Here is a tiny trained network, its code and every weight. The questions are about switching its units off for an input and a class, where a switched-off unit gives its printed mean instead of its output.

import numpy as np


def w(rows, s, z=0):
    codes = np.array(rows[::2]) - 128.0
    scale = np.full(codes.shape[1], s)
    scale[-1] = z or s
    return codes * scale


def norm(h):
    return h / np.sqrt((h * h).mean(-1, keepdims=True) + 1e-5)


def f(y):
    return np.maximum(y, 0)


def log_softmax(a):
    a = a - a.max(-1, keepdims=True)
    return a - np.log(np.exp(a).sum(-1, keepdims=True))


def net(x, mask):
    res = np.array(x, float).reshape(1, 3) / 4 @ E
    u = 0
    for l in range(2):
        y = f(norm(res) @ A[l][:, :-1].T + A[l][:, -1])
        res = res + np.where(mask[u : u + 6], y, B[l][:, -1]) @ B[l][:, :-1]
        u += 6
    return log_softmax(norm(res)[-1] @ U[:, :-1].T + U[:, -1])


A, B = {}, {}
E = w([
[35,112,148,132,157,76,84],'x0',
[193,174,235,77,133,44,54],'x1',
[122,172,40,3,200,142,123],'x2',
],0.0047)
A[0] = w([
[41,137,167,174,163,129,83,45],'L0N0',
[179,148,226,142,133,123,79,4],'L0N1',
[59,60,136,231,70,119,83,91],'L0N2',
[3,127,117,195,88,13,96,43],'L0N3',
[134,185,136,85,77,81,78,105],'L0N4',
[41,72,72,210,187,99,214,85],'L0N5',
],0.0048,0.0036)
B[0] = w([
[187,116,90,90,146,1,164,169],'L0N0',
[130,108,181,142,204,186,128,189],'L0N1',
[147,156,120,113,75,198,39,251],'L0N2',
[186,55,75,123,167,75,166,213],'L0N3',
[52,133,128,125,54,178,172,192],'L0N4',
[67,143,157,147,206,161,154,240],'L0N5',
],0.0076,0.0034)
A[1] = w([
[153,75,172,234,98,119,100,97],'L1N0',
[155,183,230,92,140,58,86,136],'L1N1',
[243,162,146,127,112,182,206,4],'L1N2',
[68,133,89,122,160,2,118,178],'L1N3',
[123,133,98,194,140,151,227,125],'L1N4',
[68,150,81,24,192,171,121,69],'L1N5',
],0.0072,0.004)
B[1] = w([
[134,228,66,24,67,107,71,247],'L1N0',
[44,92,95,204,178,200,180,249],'L1N1',
[184,49,117,106,161,25,143,201],'L1N2',
[254,103,122,107,112,70,179,215],'L1N3',
[126,106,204,135,168,78,145,219],'L1N4',
[132,161,155,149,55,141,60,253],'L1N5',
],0.0094,0.005)
U = w([
[143,246,93,71,36,178,11,166],'0',
[217,35,109,79,193,44,172,249],'1',
[28,91,182,210,206,254,158,32],'2',
],0.009,0.0013)

Each question gives the input, the list of numbers given to net, and the class t.
The units are the neurons (one row each of A and B). Each row of codes is followed by its name. A weight is (code - 128) times the scale printed after its matrix; where a second scale follows, it is the last column's (A, B and U).
mask holds one flag per neuron, layer by layer. A switched-off neuron (its flag False) gives its mean, the last column of its row in B, instead of its output. The means were averaged over made-up inputs and are rounded, as every weight is.
A unit's drop is (log p(t) with every unit on - log p(t) with that unit switched off) / (log p(t) with every unit on - log p(t) with every unit switched off).
The circuit of an input: a set's keep is (log p(t) with only the set's units on - log p(t) with every unit switched off) / (log p(t) with every unit on - log p(t) with every unit switched off). Starting from all 12 units, units are removed one at a time, each time the one whose removal leaves the highest keep (on an exact tie, the one counted first), for as long as the keep stays at least 0.8.
units of the circuit, in order: the units of the circuit, biggest drop first
k most important neurons: the k neurons with the biggest drops, biggest first
top k neurons in layer l: the k neurons of layer l with the biggest drops, biggest first
drop of u: that unit's drop, to one decimal
input [-6,8,-5], class 2: top 3 neurons in layer 1	L1N1, L1N3, L1N5
input [6,-6,2], class 1: top 2 neurons in layer 1	L1N3, L1N1
input [8,-1,-5], class 1: units of the circuit, in order	L0N3
input [5,-5,3], class 1: top 3 neurons in layer 1	L1N3, L1N1, L1N0
input [7,-2,-4], class 1: 2 most important neurons	L0N0, L0N3
input [4,6,4], class 2: top 2 neurons in layer 1	L1N1, L1N0
input [0,6,5], class 2: 2 most important neurons	L1N1, L1N0
input [7,-6,2], class 1: 4 most important neurons	L1N3, L1N1, L0N0, L0N3
input [-5,-6,2], class 2: top 2 neurons in layer 1	L1N3, L1N0
input [2,7,-6], class 2: top 3 neurons in layer 1	L1N1, L1N5, L1N3
input [2,-6,-7], class 0: 3 most important neurons	L1N0, L0N2, L1N1
input [5,-2,-8], class 0: 2 most important neurons	L0N2, L1N0
input [-8,-5,-6], class 1: top 3 neurons in layer 1	L1N2, L1N4, L1N5
input [-4,-5,2], class 2: top 2 neurons in layer 1	L1N0, L1N3
input [7,-7,-3], class 1: 2 most important neurons	L0N3, L0N0
input [8,4,-8], class 0: 2 most important neurons	L1N0, L0N2
input [1,-2,-2], class 0: 2 most important neurons	L0N2, L1N1
input [2,-2,-5], class 0: top neuron in layer 0	L0N2
input [-4,-8,5], class 2: 2 most important neurons	L1N0, L1N4
input [-1,-3,1], class 2: most important neuron	L1N0
input [2,2,-7], class 0: drop of L1N0	1.0
